Below is a small trained network, with its code and all its weights. Each question gives an input and a target symbol and asks what happens when units are switched off, that is, made to give their printed mean instead of their output.

import numpy as np


def w(rows, s, z=0):
    codes = np.array(rows[::2]) - 128.0
    scale = np.full(codes.shape[1], s)
    scale[-1] = z or s
    return codes * scale


def norm(h):
    return h / np.sqrt((h * h).mean(-1, keepdims=True) + 1e-5)


def f(y):
    return y / 2 * (1 + np.tanh(0.7978845608 * (y + 0.044715 * y**3)))


def softmax(a):
    e = np.exp(a - a.max(-1, keepdims=True))
    return e / e.sum(-1, keepdims=True)


def log_softmax(a):
    a = a - a.max(-1, keepdims=True)
    return a - np.log(np.exp(a).sum(-1, keepdims=True))


def net(x, mask):
    ids = ['ΞΦΨβδζηλτ'.index(c) for c in x.split()]
    T = len(ids)
    res = E[ids] + P[:T]
    u = 0
    for l in range(2):
        r = norm(res)
        for j in range(2):
            rows = slice(2 * j, 2 * j + 2)
            q, k, v = (r @ M[l][rows].T for M in (Q, K, V))
            z = softmax(np.where(np.tri(T) > 0, q @ k.T / 2**0.5, -1e9)) @ v
            o = O[l][rows]
            res = res + np.where(mask[u + j], z, o[:, -1]) @ o[:, :-1]
        u += 2
        y = f(norm(res) @ A[l][:, :-1].T + A[l][:, -1])
        res = res + np.where(mask[u : u + 4], y, B[l][:, -1]) @ B[l][:, :-1]
        u += 4
    return log_softmax(norm(res)[-1] @ U[:, :-1].T + U[:, -1])


Q, K, V, O, A, B = {}, {}, {}, {}, {}, {}
E = w([
[148,80,133,148],'Ξ',
[112,110,140,142],'Φ',
[146,155,84,102],'Ψ',
[129,158,143,125],'β',
[174,128,120,120],'δ',
[106,129,152,120],'ζ',
[113,180,95,110],'η',
[137,104,161,135],'λ',
[75,84,6,183],'τ',
],0.024)
P = w([
[125,146,167,112],'0',
[161,112,150,2],'1',
[143,123,149,2],'2',
[137,120,140,3],'3',
[140,104,138,4],'4',
[138,110,140,23],'5',
],0.0093)
Q[0] = w([
[176,60,103,121],'0.h0',
[78,106,43,110],'0.h0',
[68,126,70,192],'0.h1',
[1,132,133,100],'0.h1',
],0.012)
K[0] = w([
[85,149,131,188],'0.h0',
[80,168,68,108],'0.h0',
[130,106,87,64],'0.h1',
[162,58,8,194],'0.h1',
],0.014)
V[0] = w([
[104,213,143,102],'0.h0',
[151,144,104,246],'0.h0',
[200,137,158,108],'0.h1',
[2,102,106,171],'0.h1',
],0.0069)
O[0] = w([
[133,164,161,185,117],'0.h0',
[75,102,93,245,2],'0.h0',
[208,124,159,148,167],'0.h1',
[2,146,166,81,77],'0.h1',
],0.0083,0.0042)
A[0] = w([
[157,123,115,125,46],'0.n0',
[72,89,3,163,69],'0.n1',
[138,97,86,78,1],'0.n2',
[86,56,158,150,103],'0.n3',
],0.014,0.0038)
B[0] = w([
[113,145,139,112,142],'0.n0',
[70,85,127,250,251],'0.n1',
[135,146,141,164,203],'0.n2',
[121,124,97,94,147],'0.n3',
],0.019,0.0033)
Q[1] = w([
[2,124,48,189],'1.h0',
[32,109,120,186],'1.h0',
[163,59,129,164],'1.h1',
[175,248,125,127],'1.h1',
],0.013)
K[1] = w([
[187,78,180,9],'1.h0',
[203,162,114,16],'1.h0',
[204,140,123,114],'1.h1',
[150,159,72,243],'1.h1',
],0.015)
V[1] = w([
[106,168,212,151],'1.h0',
[140,1,169,146],'1.h0',
[136,150,140,71],'1.h1',
[187,169,135,207],'1.h1',
],0.019)
O[1] = w([
[78,90,178,8,120],'1.h0',
[144,105,210,191,240],'1.h0',
[108,144,183,204,254],'1.h1',
[175,19,139,86,104],'1.h1',
],0.016,0.0059)
A[1] = w([
[83,110,84,81,49],'1.n0',
[162,134,4,119,2],'1.n1',
[121,78,112,195,216],'1.n2',
[157,176,152,129,116],'1.n3',
],0.025,0.0068)
B[1] = w([
[169,119,6,181,158],'1.n0',
[197,176,215,109,192],'1.n1',
[87,171,81,157,255],'1.n2',
[86,51,114,137,182],'1.n3',
],0.016,0.0096)
U = w([
[182,196,82,242,79],'Ξ',
[71,242,129,137,109],'Φ',
[213,254,156,139,77],'Ψ',
[76,40,74,69,185],'β',
[218,45,47,190,72],'δ',
[37,168,159,68,115],'ζ',
[138,189,15,111,169],'η',
[89,73,217,157,119],'λ',
[73,91,42,170,254],'τ',
],0.0099,0.0049)

Each question gives the input, a string of symbols that net reads in full, and the target symbol t.
The units are the heads (2 rows each of Q, K, V and O) and the neurons (one row each of A and B). Each row of codes is followed by its name. A weight is (code - 128) times the scale printed after its matrix; where a second scale follows, it is the last column's (O, A, B and U).
mask holds one flag per unit, layer by layer, with each layer's heads first. A switched-off unit (its flag False) gives its mean, the last column of its rows in O or B, instead of its output. The means were averaged over made-up inputs and are rounded, as every weight is.
A unit's drop is (log p(t) with every unit on - log p(t) with that unit switched off) / (log p(t) with every unit on - log p(t) with every unit switched off).
The circuit of an input: a set's keep is (log p(t) with only the set's units on - log p(t) with every unit switched off) / (log p(t) with every unit on - log p(t) with every unit switched off). Starting from all 12 units, units are removed one at a time, each time the one whose removal leaves the highest keep (on an exact tie, the one counted first), for as long as the keep stays at least 0.8.
circuit, biggest first: the units of the circuit, biggest drop first
most important unit: the unit with the biggest drop
k most important neurons: the k neurons with the biggest drops, biggest first
k most important neurons of layer l: the k neurons of layer l with the biggest drops, biggest first
which heads matter: for each layer, one digit per head in row order, 1 if its drop is at least 0.15 and else 0, layers parted by /
input Ψ η Φ Ψ, target Ψ: circuit, biggest first : [1.h0, 1.n1, 0.n1]
input Ψ Φ Ξ β β, target Ψ: which heads matter : 01 / 10
input Ψ Ξ δ λ ζ Φ, target Ψ: most important neuron : [1.n1]
input δ λ δ Ξ, target δ: circuit, biggest first : [0.h1, 1.h1]
input Ψ β Ξ η, target Ψ: circuit, biggest first : [1.h0, 1.n1, 0.h1, 0.h0]
input Φ λ δ, target Φ: 2 most important neurons of layer 0 : [0.n3, 0.n1]
input Φ Ψ λ δ λ λ, target Φ: circuit, biggest first : [1.h1, 0.h1]
input λ Φ β η, target λ: which heads matter : 01 / 00
input Ψ δ τ ζ, target ζ: circuit, biggest first : [0.h1, 0.n1]
input δ λ Ψ Φ, target δ: circuit, biggest first : [0.h1, 1.h1]
input Ψ ζ δ ζ, target Ψ: circuit, biggest first : [1.h0, 1.n1]
input ζ β Ξ β, target ζ: which heads matter : 00 / 11
input λ β τ δ δ, target δ: which heads matter : 01 / 11
input δ Φ ζ η, target δ: most important unit : 0.h1
input τ Ψ β δ, target δ: circuit, biggest first : [1.h1, 0.h1]
input δ δ Ψ, target δ: which heads matter : 01 / 00
input η λ δ δ η, target η: which heads matter : 10 / 10
input ζ δ τ λ η, target η: which heads matter : 01 / 01
input Ψ δ λ τ β, target β: which heads matter : 00 / 01
input η Ψ Φ η Ψ, target η: which heads matter : 10 / 10
input Φ λ Ψ δ Ψ, target Φ: which heads matter : 01 / 01
